(in the rows, 128 means zero)
Facts:
basu	stivis	plutun; bimiskun	stivis	trakladan; bimiskun	stivis	duplas; bimiskun	stivis	benos
brefli	stivis	trodebre; buden	stivis	zegren; buden	stivis	teklugram; divam	stivis	fami
divam	stivis	duplas; divam	stivis	trasa; divam	stivis	vorarur; droklor	stivis	tregul
dugrom	stivis	mafen; dugrom	stivis	laklol; dugrom	stivis	kagom; dugrom	stivis	zalo
flegrek	stivis	laplos; fleklo	stivis	sezote; fleklo	stivis	fetrus; flemus	stivis	guzi
flemus	stivis	trakladan; flemus	stivis	desko; flemus	stivis	stikloklar; gamuklas	stivis	ludak
gepler	stivis	bese; gepler	stivis	flegruski; grifu	stivis	pleklol; grifu	stivis	teklugram
grifu	stivis	luzelor; grimim	stivis	brifloklon; griplogrus	stivis	mafen; griplogrus	stivis	poriflu
kegruska	stivis	kotek; kegruska	stivis	pleklol; kegruska	stivis	tramupler; kegruska	stivis	pokluzi
kiflem	stivis	guzi; klagun	stivis	tramupler; klagun	stivis	skezo; klagun	stivis	klali
klesor	stivis	kotek; klesor	stivis	tramupler; kligek	stivis	tregul; kligek	stivis	bemus
kligek	stivis	birel; klurar	stivis	flosten; kudir	stivis	flidroko; lovar	stivis	brifloklon
lovar	stivis	duplas; lovar	stivis	raklutan; lutoklim	stivis	vitin; muflu	stivis	vedrik
muflu	stivis	trasa; muflu	stivis	flosker; muple	stivis	volam; mutron	stivis	stugrom
narabra	stivis	tramupler; narabra	stivis	raklutan; netu	stivis	pokluzi; netu	stivis	vederel
pesek	stivis	kotek; pesek	stivis	zudem; pidrel	stivis	brupek; plikasko	stivis	flidroko
plikasko	stivis	flison; plikasko	stivis	flosker; plikasko	stivis	vederel; ramin	stivis	bruken
ravu	stivis	rotral; rodro	stivis	roko; rodro	stivis	brogrepli; ruklem	stivis	britrostek
sabin	stivis	flidroko; sabin	stivis	lidra; sitru	stivis	flaza; sitru	stivis	lirak
sitru	stivis	fogel; sitru	stivis	plomem; skiplar	stivis	mafen; skiplar	stivis	benos
skunon	stivis	mati; skunon	stivis	bikos; stanogo	stivis	trodebre; tasta	stivis	tramupler
tasta	stivis	flabram; tasta	stivis	lirak; tazu	stivis	volam; tazu	stivis	flestek
tazu	stivis	lurur; tazu	stivis	tregul; tedis	stivis	sesar; tedupos	stivis	zudem
tofin	stivis	mafen; tofin	stivis	duplas; tremustor	stivis	zegren; tremustor	stivis	lifon
vesa	stivis	troklu; vesa	stivis	navik; vesa	stivis	druska; vestim	stivis	duplas
visu	stivis	volam; zaflusan	stivis	vitin; zaflusan	stivis	bemus; zipak	stivis	britrostek
zipak	stivis	boklim; zonil	stivis	brise; zuflom	stivis	pleklol; zuflom	stivis	vitin
zuflom	stivis	brogrepli; basu	stogrim	238; bemus	stogrim	155; benos	stogrim	155
bese	stogrim	546; bikos	stogrim	5; bimiskun	stogrim	5; birel	stogrim	238
boklim	stogrim	155; brefli	stogrim	155; brifloklon	stogrim	155; brise	stogrim	451
britrostek	stogrim	5; brogrepli	stogrim	238; bruken	stogrim	978; brupek	stogrim	238
buden	stogrim	885; buzi	stogrim	5; desko	stogrim	451; divam	stogrim	885
dririgek	stogrim	238; droklor	stogrim	5; druska	stogrim	451; dugrom	stogrim	238
duplas	stogrim	155; fami	stogrim	155; fetrus	stogrim	451; flabram	stogrim	885
flaza	stogrim	546; flegrek	stogrim	546; flegruski	stogrim	885; fleklo	stogrim	451
flemus	stogrim	238; flestek	stogrim	155; flidroko	stogrim	978; flison	stogrim	238
flosker	stogrim	5; flosten	stogrim	451; fogel	stogrim	451; gamuklas	stogrim	451
gepler	stogrim	451; grastun	stogrim	451; grifu	stogrim	238; grimim	stogrim	238
griplogrus	stogrim	546; grosom	stogrim	155; guzi	stogrim	546; kagom	stogrim	978
kegruska	stogrim	238; kiflem	stogrim	238; klagun	stogrim	238; klali	stogrim	238
klesor	stogrim	978; kligek	stogrim	238; klurar	stogrim	546; kotek	stogrim	451
kudir	stogrim	238; laklol	stogrim	885; laplos	stogrim	5; lidra	stogrim	238
lifon	stogrim	885; lirak	stogrim	155; lovar	stogrim	238; ludak	stogrim	451
lurur	stogrim	238; lutoklim	stogrim	238; luzelor	stogrim	885; mafen	stogrim	238
mati	stogrim	238; muflu	stogrim	155; muple	stogrim	238; mutron	stogrim	5
narabra	stogrim	885; navik	stogrim	5; netu	stogrim	238; pesek	stogrim	238
pidrel	stogrim	451; pleklol	stogrim	978; plikasko	stogrim	238; plomem	stogrim	885
plutun	stogrim	451; pokluzi	stogrim	451; poriflu	stogrim	546; raklutan	stogrim	546
ramin	stogrim	238; ravu	stogrim	155; rodro	stogrim	5; roko	stogrim	238
rotral	stogrim	155; ruklem	stogrim	546; sabin	stogrim	238; sesar	stogrim	5
sezote	stogrim	238; sitru	stogrim	238; skezo	stogrim	238; skiplar	stogrim	238
skudri	stogrim	885; skunon	stogrim	5; stanogo	stogrim	978; stikloklar	stogrim	885
stugrom	stogrim	546; tasta	stogrim	155; tazu	stogrim	155; tedis	stogrim	238
tedupos	stogrim	238; teklugram	stogrim	451; tistur	stogrim	978; tofin	stogrim	978
trakladan	stogrim	238; tramupler	stogrim	238; trasa	stogrim	885; trazam	stogrim	546
tregul	stogrim	238; tremustor	stogrim	885; trodebre	stogrim	5; troklu	stogrim	885
vederel	stogrim	238; vedrik	stogrim	238; vesa	stogrim	546; vestim	stogrim	5
visu	stogrim	546; vitin	stogrim	451; volam	stogrim	238; vorarur	stogrim	451
zaflusan	stogrim	885; zalo	stogrim	978; zegren	stogrim	451; zipak	stogrim	5
zonil	stogrim	546; zudem	stogrim	546; zuflom	stogrim	885

Known rows:
lirak: [170 103  56 125 149 158 104  94  87 162 158 126 139 128 162  77 121 153
 105 135 164 105 157 125 156 167 151  81  89 150  89 231]
buden: [179 128 105  90 150 143 155 112 122 194 135 104 125 181 124 124 171 172
 110 135 117 102 129 108 151 161 161 101 117 148 113 107]
mutron: [169 106  74 134 153 139 153  99 115 169 161 107 135 169 101 130 153 145
 137 114 144  77 138 143 146 174 145  84 112 145 109 121]
bese: [147 110  65 104 144 171 137  96 120 163 139 118 147 149 165 126 131 154
 124 118 176  85 142 138 134 170 165  88 105 146  98 118]
flosten: [175 122  87 121 147 120 125 110 127 191 131 122 137 140 115 158 136 150
 110 131 165  85 140 149 149 161 135 114 100 125 104 122]
zegren: [176 131 106 103 136 137 134 114 124 207 134 124 147 138 149 153 139 147
  87 154 139  94 140 132 143 160 168 115 108 130  93  90]
boklim: [159 121  69 120 158 174 124  97 108 178 134 125 144 163 163 132 131 170
 117 123 167  84 144 131 149 176 153  88  98 127 101 129]
mafen: [120 161  76 105 132  98 124 115 119 201  85 120 130 121 122 115 133 144
 128 160 200 101 155 132 111 171 118  85  99 122  54  68]
kegruska: [218 122 123  52 151 113 135 107 107 167 170 115 100 129  56  64 174 159
 117 167 116 121 139 108 159 193 125  96  87 176 103 171]
gepler: [193 108  92 121 154 108 139 110 126 184 152 111 127 157  76 149 159 165
 129 126 166  77 128 136 160 166 118 112 100 133 127 120]
droklor: [169 132  67 130 153 101 142  88 126 173 155 102 124 205  75 107 146 139
 115 112 156  64 124 155 123 154 155  91 101 163  89 160]
fogel: [176  99  74 128 143 108 106 111 110 169 150 121 136 115 108 123 131 143
 110 131 173  96 151 147 159 157 128 113  92 139  99 205]
tofin: [165 131 103 169 142 118 150 115 114 192 132  90 123 142  44 149 174 129
 137 152 161  81 128 125 120 144  81  78 114 150  95 118]
lurur: [154 179  77  92 151  99 103  98 126 173 103 120 107 181  79 115 142 153
 103 124 189  82 139 162 129 158 140 115  81 142  65 171]
vedrik: [151 175 127  77 157 140 111 100 135 173  84 125 108 105 108 128 130 142
 122 139 145 107 147 154 136 182 116  90  93 134  92 125]
grimim: [189 145  88  89 151 104 123 108 113 176 116 120 101 132  63  93 168 145
 142 151 175  97 141 128 143 181 103  90  95 148 104 129]
grastun: [182 119  89 114 149 114 128 111 126 190 137 118 133 141 105 152 149 152
 114 130 167  83 135 143 151 166 130 109  96 130 114 119]
flegrek: [168 103  64  99 150 156 148  95 120 161 157 114 136 163 133 119 149 163
 137 118 173  83 130 131 138 184 151  87 103 155 115 112]
vitin: [187 146 104  98 135 118 126 107 127 211 128 124 139 147 139 129 134 142
  63 158 137  95 134 144 126 146 175 122 102 146  76 126]
britrostek: [145 115  63 143 145 162 138 102 110 172 137 116 149 153 148 142 127 135
 121 108 148  80 153 157 139 165 166  91 119 130  90 122]

Rows:
No name comes twice in this set of rows, the named rows included.
[150 176 146  60 161 155 112  99 138 167  97 123 109 104 110 128 125 151
 114 136 130 115 148 157 143 191 117  92  89 137  89 142]  flison
[175 166 111  62 137 139 121 109 117 193 119 125 124 150 125 110 149 145
  90 162 129 108 149 132 134 176 173 109  98 146  62 109]  brogrepli
[161 118  73 112 142 130 107 110 105 167 120 115 126 133 132  85 136 148
 108 125 153 117 152 133 154 145 146  99 104 152  95 240]  flabram
[140 148 118 105 155 164 131  87 134 173 117 116 131 108 161 128 112 120
 108 121 106  98 146 172 124 171 143  67 112 147  95 149]  flosker
[150 124  91 100 152  78 158 117 125 188 141 101 113 159  52 102 169 177
 154 157 195  95 136 108 131 191  90  87  89 137  87  52]  dugrom
[175 151 131 128 123 185 130 115 103 191 151 108 143 127 123 141 142 118
  57 163  86 110 146 132 130 135 169 102 115 158  56 171]  pleklol
[166 142  86 115 158 159 119  84 116 188  96 124 125 129 162 110 131 139
 119 142 164  92 136 128 126 166 131  63 100 141 106 124]  fami
[192 118 102 102 134 119 112 110 113 190 151 127 137  97 140 103 127 135
  76 164 133 115 150 137 147 152 151 108  96 153  89 184]  kotek
[167 106  76  88 134 168 129  95 111 164 150 124 147 126 173  92 127 141
 104 138 154 104 148 133 132 173 177  85 103 166  88 160]  zudem
[158 149  50 118 158 136 112  83 119 179 124 117 130 199 136 106 127 159
  92 122 188  71 128 144 123 155 159  96  86 146  78 184]  flestek
[176  92  65 105 153 151 156  96 119 154 167 107 136 173 115 128 158 174
 147 113 180  79 129 127 148 185 142  87 103 151 124 100]  vesa
[200 127 111  61 152 117 124 110 108 163 161 115 104 136  67  81 166 159
 124 157 137 114 145 118 163 191 125  98  90 164 100 160]  pesek
[177 144  91  91 150 121 143 102 130 195 129 102 113 202 106 104 170 166
  98 128 144  92 116 124 131 142 160 108 103 162  98 152]  zaflusan
[188 131 105  77 149 127 154 107 125 195 139 104 114 193 113  94 173 167
  94 145 112 107 121 109 142 155 163 104 107 168 104 136]  zuflom
[147 170 131  68 162 156 114 102 135 167 101 125 112 114 108 137 129 152
 118 132 137 107 149 158 145 193 121  98  92 131  89 129]  lidra

Now the same nodes, written a new way:
Known rows:
vederel: [148 181 109 126 142 117 135 138 170 154 156 113 134 129 108 133 159 128
  99 156  98 143 143 142 122 128]
muple: [123 202 116 116 149 164 143  96  74 156  67 138 151  79 127 101 143 107
 155 122  86 100 168 147 151 158]
kotek: [151 104 142 107 140 116  97 153 103 104 164 102 130 200  97 116 145 124
 174 130 110  99 155 141 123 120]
laplos: [129  75 120 120 157 123  98 139  95 127 188 107 112 114 129 107 111 143
 141 116 113 142 130 144 128 109]
fami: [114 163 118 117 139 144 112 132 165 138 108 107 147 156 140 110 124 115
 133 140 130 145 106 142 118 111]
lidra: [147 182 109 127 142 118 138 138 168 153 153 113 134 116 110 129 162 129
  96 154  98 144 137 141 120 126]
pesek: [142 167 140 107 144 127 126 112 124 108 129 119 126 191  99 160 154 112
 144 158 127  79 163 147 153 154]
skiplar: [156  95 174 108  78 111 161  97 147 113  85 131 107  74 122 147 160 112
  89 128 141 118  79 150 163 157]
kligek: [110 208 149 132 157 157 126  99  90 152  87 134  96 102 132 126 117 111
 124 152 101 104 153 144 143 147]
ravu: [114 103 140 120 151 153 132 104 150 130 112 132 125 161 143 134 143 113
 121 149 133 132 161 150 141 135]
flosker: [143  53 108 125 152 122  98 154 101 141 196 119 104 130 131 111 138 147
 113 125 104 145 148 143 122 111]
kegruska: [137 193 139 106 146 129 109 134 118 104 122 116 106 202  97 164 151 110
 164 167 127  76 168 143 149 151]
vitin: [105 211 180 140 165 129  96 121 168 157 162 121  89 154 137 115  95 133
 145 152  95 135  97 129 120 104]
brifloklon: [109 181 109 115 147 158 117 146 131 132 119 114 144 185 157 110  97 112
 123 160 136 145  98 143 115 109]
brogrepli: [114 209 154 132 152 119 106 121 175 149 138 105  97 127 112 127 116 119
 125 151 106 136 107 135 125 116]
mafen: [158  97 179 107  54 101 142  96 181 111  79 108 128  73 104 124 170 114
  98 113 140 143  76 147 164 156]
mutron: [126  52 123 119 159 142 100 115  81 118 183 132  95 131 146 123 113 141
 122 125 128 122 160 150 146 132]
tregul: [113 208 126 128 153 157 112 104  82 159  78 113 140  83 119 102 123 109
 151 125  86 138 142 137 129 134]
ruklem: [119 121 123 132 102 136 155 102 137 107 137 136 119 111 149 184 129 108
 159 131 127 128 168 146 139 135]
plikasko: [155  86 108 132 147 134 174 125 165 158 174 141 100 150 122 170 173 139
  69 169 100 139 170 149 129 150]

Rows:
No name comes twice in this set of rows, the named rows included.
[105 210 178 139 161 141 111 102 167 152 124 135  89 155 132 159 105 117
 104 167 116  94 129 140 145 133]  lutoklim
[118  89 115 122 150 154 146 113 150 139 115 137 121 176 150 137 148 116
  98 161 132 141 162 149 130 134]  muflu
[142 162 113 118 150 135 148 114 138 138 153 133 109 164 112 158 156 122
  98 164 118 108 165 148 139 149]  netu
[118 199 152 123 153 136 127 104 145 135 142 125  97 156 116 155 129 116
 113 162 122  92 153 146 144 144]  grifu
[109 177 131 119 152 160 121  97  79 155  69 139 148  93 146 102 150 107
 163 121  90 131 170 147 150 151]  tazu
[156  52 107 134 150 126 157 157 196 160 191 141 124 153 111 155 175 148
  68 169  87 146 170 143 122 134]  flidroko
[106 206 169 133 153 145 101 117 176 154  90 113 100 149 133 109 125 113
 144 136 108 144 123 138 127 108]  bemus
[146 200 114 106 139 120  99 165 106 100 117 100 150 201  94 140 145 110
 179 162 122  79 155 129 128 136]  tramupler
[105  85 125 132 181 152 155  96 185 108 247 110 156  86 163 168  88 128
  85 129 141  77 171 153 152 116]  stanogo
[117 199 108 112  83 136 118 156 112 101 113 113 144 186 139 173  98 108
 179 140 131 144 113 123 115 111]  raklutan

The same nodes again, as new rows of numbers:
Known rows:
raklutan: [157 108 128 105 125 111 134 112 145 140 146 149 123 117]
flegrek: [157 108 120 135 125 113 144 112 141 155 146 132 100 126]
kudir: [151 135 127 163 113 137 155 102 136 135 154 101  80 101]
buden: [156 126 107 134 116 122 144 108 142 158 142 122 109 119]
volam: [145  92  95  99 120 112 161 101 143 148 154 166  69 141]
visu: [162  73  97 127 123 106 153 107 147 165 157 165  33 151]
pidrel: [159 113 124 129 133 123 130 113 137 156 145 132  87 133]
kligek: [151 100 115 116 124 119 175 107 139 160 133 126  82 133]
bimiskun: [161 131 131  95 129 128 125 114 161 177 159 118 112 137]
pesek: [155 124 114 127 111 113 137  98 131 152 122 121  95 135]
klali: [143 123 116 102 120 117 147 104 137 137 141 138 128 121]
lurur: [141 117 112 102 122 117 154 105 139 139 146 142 118 125]
lutoklim: [156 102 130 107 132 125 183 112 130 156 116 104 115 127]
druska: [153 116 122 106 137 123 123 113 135 137 153 148 116 128]
boklim: [145 122 115 108 138 121 137 114 137 128 133 133  91 114]
stikloklar: [150 127 106 109 118 122 135 108 144 140 151 141 137 113]
fami: [146 120 120 103 138 121 138 115 141 129 132 132  91 113]
stanogo: [153 133 102 184 120  96 168 115 163 203 121 157  97  92]
brise: [152 116 121 108 136 123 124 113 135 138 153 148 115 127]
troklu: [150 127 105 108 118 122 135 107 143 139 151 141 135 115]

Rows:
No name comes twice in this set of rows, the named rows included.
[176 121 118 119 102 116 117 101 146 161 119 129  92 118]  narabra
[150 117 128 101 137 121 142 117 148 135 129 133  85 104]  brifloklon
[140 124 120 102 123 118 154 107 143 139 145 135 128 122]  trakladan
[148 124 113 130 115 115 150 102 136 154 132 121  98 132]  tedupos
[153 116 121 107 137 124 125 113 133 138 150 145 119 127]  teklugram
[152 118 117 129 134 120 144 114 139 146 125 117  61 121]  ravu
[168 118 121 119 107 113 131  96 128 151 107 118  90 131]  kegruska
[148 121 117 126 116 117 155 105 140 155 134 122  97 126]  sitru
[147 114 112 103 138 120 138 113 138 129 133 138  82 119]  flestek
[159 128 108 126 121 129 125 108 136 173 160 132 110 125]  zipak
[154 111 117 142 124 112 145 112 140 157 148 131 100 125]  ruklem
[157 117 122 107 134 124 118 110 133 135 148 145 114 127]  pokluzi

